Here is a tiny trained network, its code and every weight. The questions are about switching its units off for an input and a class, where a switched-off unit gives its printed mean instead of its output.

import numpy as np


def w(rows, s, z=0):
    codes = np.array(rows[::2]) - 128.0
    scale = np.full(codes.shape[1], s)
    scale[-1] = z or s
    return codes * scale


def norm(h):
    return h / np.sqrt((h * h).mean(-1, keepdims=True) + 1e-5)


def f(y):
    return y / 2 * (1 + np.tanh(0.7978845608 * (y + 0.044715 * y**3)))


def log_softmax(a):
    a = a - a.max(-1, keepdims=True)
    return a - np.log(np.exp(a).sum(-1, keepdims=True))


def net(x, mask):
    res = np.array(x, float).reshape(1, 3) / 4 @ E
    u = 0
    for l in range(3):
        y = f(norm(res) @ A[l][:, :-1].T + A[l][:, -1])
        res = res + np.where(mask[u : u + 10], y, B[l][:, -1]) @ B[l][:, :-1]
        u += 10
    return log_softmax(norm(res)[-1] @ U[:, :-1].T + U[:, -1])


A, B = {}, {}
E = w([
[5,61,182,92,185,46,79,135,142],'x0',
[181,24,174,119,145,159,178,205,69],'x1',
[134,139,129,12,119,192,54,90,29],'x2',
],0.0031)
A[0] = w([
[217,17,241,126,156,184,156,210,85,156],'L0N0',
[85,221,92,147,150,105,101,102,152,48],'L0N1',
[177,156,56,157,54,143,121,186,93,26],'L0N2',
[132,172,166,25,92,166,60,67,28,121],'L0N3',
[188,126,64,120,85,146,169,120,119,5],'L0N4',
[130,119,135,253,126,70,221,136,234,115],'L0N5',
[28,79,195,77,205,37,83,122,157,161],'L0N6',
[97,242,110,137,158,104,121,81,153,35],'L0N7',
[207,194,44,117,18,201,204,142,124,136],'L0N8',
[82,235,152,172,177,144,131,56,133,30],'L0N9',
],0.0022,0.0021)
B[0] = w([
[104,110,8,136,106,80,65,62,203,253],'L0N0',
[167,13,90,106,100,145,101,141,162,122],'L0N1',
[91,98,222,141,195,155,109,56,138,113],'L0N2',
[129,180,92,177,162,5,154,223,132,206],'L0N3',
[99,104,225,104,202,158,116,56,169,101],'L0N4',
[109,209,113,76,126,58,122,212,27,217],'L0N5',
[225,177,174,211,47,160,170,19,106,233],'L0N6',
[158,15,84,114,120,141,88,146,168,120],'L0N7',
[78,107,197,201,244,101,77,56,132,238],'L0N8',
[144,32,83,109,125,148,104,148,154,109],'L0N9',
],0.003,0.0019)
A[1] = w([
[135,88,82,135,194,115,78,130,160,164],'L1N0',
[180,22,158,109,147,150,166,194,106,71],'L1N1',
[218,187,94,149,117,206,153,145,129,67],'L1N2',
[36,79,219,85,104,73,103,130,138,56],'L1N3',
[107,127,131,48,114,171,96,129,73,25],'L1N4',
[209,157,128,125,3,95,126,128,102,131],'L1N5',
[124,140,142,79,107,195,90,103,78,85],'L1N6',
[32,92,179,113,212,90,91,137,148,106],'L1N7',
[135,130,138,72,124,164,115,102,106,52],'L1N8',
[129,128,167,100,118,173,130,160,130,5],'L1N9',
],0.0046,0.0026)
B[1] = w([
[98,91,104,137,118,129,151,138,83,179],'L1N0',
[91,105,67,116,25,130,21,92,216,218],'L1N1',
[100,77,209,159,152,121,110,75,117,250],'L1N2',
[253,131,172,216,184,191,122,58,161,223],'L1N3',
[138,171,145,114,137,78,158,185,147,157],'L1N4',
[112,80,89,113,194,173,182,131,117,205],'L1N5',
[118,148,160,158,132,57,167,189,179,188],'L1N6',
[103,148,102,163,135,225,156,119,66,194],'L1N7',
[121,165,142,167,136,74,149,166,187,120],'L1N8',
[143,178,134,148,124,71,90,121,200,54],'L1N9',
],0.005,0.0018)
A[2] = w([
[166,132,237,187,122,159,144,68,182,43],'L2N0',
[1,100,141,158,125,147,133,156,54,130],'L2N1',
[89,149,153,190,94,74,204,232,216,46],'L2N2',
[125,95,117,125,132,97,208,121,135,136],'L2N3',
[71,125,21,83,21,148,22,62,254,3],'L2N4',
[133,60,153,99,73,154,97,169,190,20],'L2N5',
[61,204,84,143,172,137,108,89,153,123],'L2N6',
[140,197,179,14,126,91,89,184,108,7],'L2N7',
[159,127,64,98,147,114,154,99,194,153],'L2N8',
[130,156,121,142,102,127,134,144,158,35],'L2N9',
],0.0047,0.0024)
B[2] = w([
[166,131,197,103,156,163,57,94,138,221],'L2N0',
[112,121,66,69,152,218,194,138,99,149],'L2N1',
[223,224,162,1,186,44,30,195,88,177],'L2N2',
[89,147,102,89,152,172,109,136,79,147],'L2N3',
[168,48,77,204,30,111,70,196,169,251],'L2N4',
[134,141,76,200,72,106,108,150,116,127],'L2N5',
[170,19,144,117,103,142,145,171,109,202],'L2N6',
[180,177,131,125,192,69,122,221,141,154],'L2N7',
[87,82,129,124,115,185,122,164,61,150],'L2N8',
[149,111,159,114,128,121,95,133,78,101],'L2N9',
],0.0043,0.0032)
U = w([
[173,131,227,187,178,171,106,13,130,168],'0',
[169,215,131,66,178,38,107,220,103,173],'1',
[134,43,60,168,3,113,80,151,155,169],'2',
[43,108,69,85,158,193,219,112,71,148],'3',
[46,156,148,109,83,103,174,107,178,11],'4',
[61,188,147,100,47,117,174,104,155,2],'5',
[39,183,137,101,80,113,174,100,200,5],'6',
[67,159,136,104,92,109,175,104,191,6],'7',
],0.011,0.0055)

Each question gives the input, the list of numbers given to net, and the class t.
The units are the neurons (one row each of A and B). Each row of codes is followed by its name. A weight is (code - 128) times the scale printed after its matrix; where a second scale follows, it is the last column's (A, B and U).
mask holds one flag per neuron, layer by layer. A switched-off neuron (its flag False) gives its mean, the last column of its row in B, instead of its output. The means were averaged over made-up inputs and are rounded, as every weight is.
A unit's drop is (log p(t) with every unit on - log p(t) with that unit switched off) / (log p(t) with every unit on - log p(t) with every unit switched off).
k most important neurons: the k neurons with the biggest drops, biggest first
top k neurons in layer l: the k neurons of layer l with the biggest drops, biggest first
drop of u: that unit's drop, to one decimal
input [-7,6,-7], class 0: top 2 neurons in layer 1 => (L1N2 L1N6)
input [7,7,1], class 0: top 2 neurons in layer 1 => (L1N3 L1N7)
input [5,-6,-2], class 2: 2 most important neurons => (L0N8 L1N2)
input [-4,2,5], class 1: most important neuron => (L0N6)
input [2,-1,0], class 3: 2 most important neurons => (L0N6 L1N5)
input [4,-5,-4], class 2: top 2 neurons in layer 0 => (L0N8 L0N3)
input [-6,1,7], class 1: 3 most important neurons => (L0N6 L1N3 L1N4)
input [-3,2,1], class 3: 2 most important neurons => (L0N6 L0N8)
input [-3,-3,-3], class 3: 4 most important neurons => (L1N3 L1N1 L1N6 L0N6)
input [3,1,1], class 3: top 2 neurons in layer 0 => (L0N6 L0N8)
input [-3,-2,-3], class 3: top 2 neurons in layer 0 => (L0N6 L0N5)
input [-6,-7,-8], class 1: 2 most important neurons => (L2N2 L1N1)
input [4,-8,7], class 2: 4 most important neurons => (L0N5 L2N4 L2N2 L2N6)
input [-2,0,-6], class 1: most important neuron => (L2N2)
input [-1,3,3], class 3: 3 most important neurons => (L0N0 L0N3 L1N0)
input [-6,8,6], class 2: 2 most important neurons => (L1N1 L0N6)
input [0,1,3], class 3: top 3 neurons in layer 0 => (L0N3 L0N5 L0N0)
input [5,-6,3], class 2: 3 most important neurons => (L0N8 L1N2 L0N6)
input [5,0,-7], class 1: 2 most important neurons => (L2N2 L0N8)
input [-8,7,-5], class 0: most important neuron => (L1N2)
input [-6,-6,8], class 1: 3 most important neurons => (L0N6 L1N3 L1N1)
input [0,-1,-2], class 3: top 2 neurons in layer 1 => (L1N5 L1N6)
input [-8,4,-7], class 0: drop of L1N2 => 0.4
input [-8,5,5], class 0: drop of L2N5 => 0.0
input [6,1,-1], class 0: drop of L1N3 => 0.6
input [5,3,-8], class 1: drop of L2N2 => 1.1
input [-7,7,2], class 0: top neuron in layer 2 => (L2N4)
